Below is a small trained network, with its code and all its weights. Each question gives an input and a class and asks what happens when units are switched off, that is, made to give their printed mean instead of their output.

import numpy as np


def w(rows, s, z=0):
    codes = np.array(rows[::2]) - 128.0
    scale = np.full(codes.shape[1], s)
    scale[-1] = z or s
    return codes * scale


def norm(h):
    return h / np.sqrt((h * h).mean(-1, keepdims=True) + 1e-5)


def f(y):
    return np.maximum(y, 0)


def log_softmax(a):
    a = a - a.max(-1, keepdims=True)
    return a - np.log(np.exp(a).sum(-1, keepdims=True))


def net(x, mask):
    res = np.array(x, float).reshape(1, 7) / 4 @ E
    u = 0
    for l in range(4):
        y = f(norm(res) @ A[l][:, :-1].T + A[l][:, -1])
        res = res + np.where(mask[u : u + 8], y, B[l][:, -1]) @ B[l][:, :-1]
        u += 8
    return log_softmax(norm(res)[-1] @ U[:, :-1].T + U[:, -1])


A, B = {}, {}
E = w([
[125,117,96,3,188,176,142,121,201,120,116],'x0',
[91,136,160,161,139,156,233,140,92,134,171],'x1',
[125,168,96,186,159,181,132,85,84,43,87],'x2',
[104,164,111,107,165,50,119,171,106,70,180],'x3',
[54,89,71,138,139,122,98,97,124,77,177],'x4',
[101,165,128,190,72,153,153,176,180,138,93],'x5',
[162,71,146,114,169,78,166,62,104,128,118],'x6',
],0.0044)
A[0] = w([
[144,154,178,4,133,79,190,170,106,151,3,185],'L0N1',
[141,229,193,164,156,213,251,204,94,117,88,102],'L0N2',
[109,58,116,90,192,254,191,141,71,82,38,71],'L0N3',
[161,184,123,222,180,171,136,43,90,84,191,90],'L0N4',
[53,154,205,175,75,94,178,147,73,59,93,8],'L0N5',
[101,144,32,42,189,168,68,144,183,106,195,184],'L0N6',
[165,129,95,177,156,165,164,191,35,92,180,140],'L0N7',
[143,138,48,146,31,53,104,163,171,124,154,148],'L0N8',
],0.0034,0.0017)
B[0] = w([
[35,120,161,171,187,101,126,94,103,15,188,240],'L0N1',
[167,190,140,109,175,173,171,235,144,94,77,241],'L0N2',
[153,114,88,141,77,46,25,154,190,114,113,212],'L0N3',
[168,77,84,147,123,213,115,70,79,94,71,200],'L0N4',
[174,54,102,154,139,166,66,133,125,70,163,182],'L0N5',
[145,2,113,190,105,66,100,120,212,165,207,252],'L0N6',
[195,33,135,110,226,138,72,28,87,140,215,192],'L0N7',
[139,92,131,97,49,138,95,92,55,121,83,203],'L0N8',
],0.004,0.0031)
A[1] = w([
[206,110,173,133,199,37,165,141,157,208,201,61],'L1N1',
[135,197,107,99,153,86,225,109,108,60,94,172],'L1N2',
[143,113,97,134,167,65,133,84,33,137,172,107],'L1N3',
[130,93,138,86,92,189,140,91,150,180,178,130],'L1N4',
[108,147,199,120,121,159,179,127,178,164,130,68],'L1N5',
[159,112,119,139,167,123,150,202,115,121,191,201],'L1N6',
[100,150,15,160,66,168,253,168,204,192,71,11],'L1N7',
[170,214,107,156,195,51,158,112,133,54,133,29],'L1N8',
],0.004,0.0012)
B[1] = w([
[194,152,198,174,142,141,168,104,119,119,205,249],'L1N1',
[142,119,120,148,53,83,101,143,50,141,90,186],'L1N2',
[161,89,184,23,174,92,177,201,116,244,84,252],'L1N3',
[186,104,95,166,164,199,87,2,92,104,165,204],'L1N4',
[35,128,146,137,109,92,77,170,103,76,144,181],'L1N5',
[139,214,163,169,145,167,144,79,132,168,166,223],'L1N6',
[120,164,236,62,110,59,134,74,148,188,122,217],'L1N7',
[145,128,163,78,100,187,79,81,73,205,71,196],'L1N8',
],0.0043,0.0026)
A[2] = w([
[195,127,150,98,168,111,76,63,201,182,113,253],'L2N1',
[166,163,53,178,144,218,155,118,104,111,106,56],'L2N2',
[155,148,148,188,99,124,197,119,88,178,76,100],'L2N3',
[94,99,113,124,124,163,135,92,133,142,85,92],'L2N4',
[130,224,150,156,159,154,158,181,156,133,161,121],'L2N5',
[144,95,46,114,136,144,78,66,101,144,137,103],'L2N6',
[99,166,80,29,110,115,129,102,137,120,190,135],'L2N7',
[95,100,104,127,112,123,2,147,124,157,130,123],'L2N8',
],0.0054,0.002)
B[2] = w([
[56,94,53,172,133,121,172,146,32,114,176,253],'L2N1',
[135,111,45,213,166,203,140,78,132,3,114,165],'L2N2',
[94,175,98,95,125,38,142,127,153,47,165,182],'L2N3',
[90,254,125,177,99,155,110,200,107,110,28,150],'L2N4',
[89,116,209,58,139,184,146,178,94,175,76,170],'L2N5',
[114,241,176,52,86,171,164,207,182,171,90,194],'L2N6',
[149,114,170,181,147,112,137,149,209,65,124,159],'L2N7',
[207,164,92,223,124,130,166,113,218,159,151,197],'L2N8',
],0.0045,0.0062)
A[3] = w([
[109,158,186,204,138,95,116,56,146,154,125,254],'L3N1',
[118,109,147,143,28,68,57,206,100,180,200,30],'L3N2',
[108,207,214,171,165,183,142,172,115,39,176,108],'L3N3',
[111,95,137,169,108,70,120,180,41,154,130,196],'L3N4',
[76,167,47,10,148,185,83,66,248,102,169,21],'L3N5',
[227,178,145,188,104,49,86,185,103,157,191,225],'L3N6',
[99,162,199,204,91,191,145,107,127,135,57,154],'L3N7',
[119,144,131,193,24,100,61,93,255,191,210,85],'L3N8',
],0.004,0.0007)
B[3] = w([
[62,117,115,67,192,141,78,179,88,102,115,178],'L3N1',
[203,159,101,158,63,187,79,206,149,140,105,207],'L3N2',
[145,134,127,136,109,148,184,84,154,185,112,219],'L3N3',
[154,116,116,103,141,171,85,158,148,139,142,198],'L3N4',
[170,113,160,254,61,64,92,154,177,148,132,197],'L3N5',
[65,106,93,164,50,168,108,116,250,161,103,227],'L3N6',
[100,194,130,51,159,175,165,125,100,109,136,216],'L3N7',
[118,125,53,142,124,60,72,77,129,17,47,255],'L3N8',
],0.0063,0.0043)
U = w([
[29,172,99,79,88,90,106,110,90,87,93,2],'0',
[129,74,169,106,207,60,182,90,146,107,235,159],'1',
[128,222,175,55,74,130,148,180,140,120,61,76],'2',
[90,201,254,90,107,140,211,188,180,204,134,136],'3',
[125,205,70,180,151,252,171,70,65,38,50,154],'4',
[167,92,129,161,70,157,75,178,126,193,180,143],'5',
[164,101,118,44,192,91,111,73,11,142,109,102],'6',
[135,129,33,214,49,81,20,141,243,66,82,164],'7',
],0.0095,0.0047)

Each question gives the input, the list of numbers given to net, and the class t.
The units are the neurons (one row each of A and B). Each row of codes is followed by its name. A weight is (code - 128) times the scale printed after its matrix; where a second scale follows, it is the last column's (A, B and U).
mask holds one flag per neuron, layer by layer. A switched-off neuron (its flag False) gives its mean, the last column of its row in B, instead of its output. The means were averaged over made-up inputs and are rounded, as every weight is.
A unit's drop is (log p(t) with every unit on - log p(t) with that unit switched off) / (log p(t) with every unit on - log p(t) with every unit switched off).
The circuit of an input: a set's keep is (log p(t) with only the set's units on - log p(t) with every unit switched off) / (log p(t) with every unit on - log p(t) with every unit switched off). Starting from the 12 units with the biggest drops (on a tie, the unit counted first), units are removed one at a time, each time the one whose removal leaves the highest keep (on an exact tie, the one counted first), for as long as the keep stays at least 0.8.
circuit, biggest first: the units of the circuit, biggest drop first
k most important neurons: the k neurons with the biggest drops, biggest first
top k neurons in layer l: the k neurons of layer l with the biggest drops, biggest first
input [8,-3,0,-5,-4,-4,1], class 7: circuit, biggest first -> L3N5
input [-1,4,0,-7,-1,-7,2], class 6: circuit, biggest first -> L1N3, L3N6
input [4,-7,-8,-3,-1,4,7], class 1: circuit, biggest first -> L2N1, L0N1, L3N6
input [-1,2,-7,3,2,4,6], class 5: 2 most important neurons -> L0N2, L3N2
input [2,0,-8,-6,0,-7,-6], class 7: 2 most important neurons -> L3N8, L1N3
input [-3,4,-4,-6,1,4,5], class 0: 2 most important neurons -> L0N6, L3N1
input [-6,6,-2,6,-4,-1,-7], class 3: top 2 neurons in layer 2 -> L2N5, L2N1
input [-7,3,-7,5,4,-1,6], class 5: 2 most important neurons -> L3N2, L3N6
input [-8,5,0,2,-6,-8,-5], class 3: 3 most important neurons -> L0N2, L3N8, L1N6
input [-7,-7,3,-6,6,4,7], class 4: top 3 neurons in layer 0 -> L0N6, L0N3, L0N4
input [1,-3,-7,3,-7,-5,4], class 1: 2 most important neurons -> L0N1, L2N6
input [8,5,4,-4,4,-2,1], class 7: 2 most important neurons -> L0N3, L3N5
input [-3,-7,5,-7,8,6,-4], class 4: top 2 neurons in layer 3 -> L3N7, L3N6
input [6,1,6,8,-3,-6,2], class 1: circuit, biggest first -> L0N6
input [2,2,-6,6,0,8,4], class 3: top 2 neurons in layer 2 -> L2N5, L2N8
input [-5,-1,1,-6,-4,1,-7], class 3: top 4 neurons in layer 0 -> L0N2, L0N6, L0N3, L0N4
input [-7,-7,6,-1,-5,-7,-7], class 4: top 2 neurons in layer 2 -> L2N2, L2N6
input [5,3,6,-2,2,-6,7], class 6: top 2 neurons in layer 3 -> L3N6, L3N8
input [-6,8,-4,4,5,-2,-5], class 5: top 2 neurons in layer 0 -> L0N5, L0N7
input [0,-6,0,0,1,-6,2], class 5: top neuron in layer 0 -> L0N3
input [5,7,3,5,-8,-2,7], class 6: top 2 neurons in layer 2 -> L2N6, L2N8
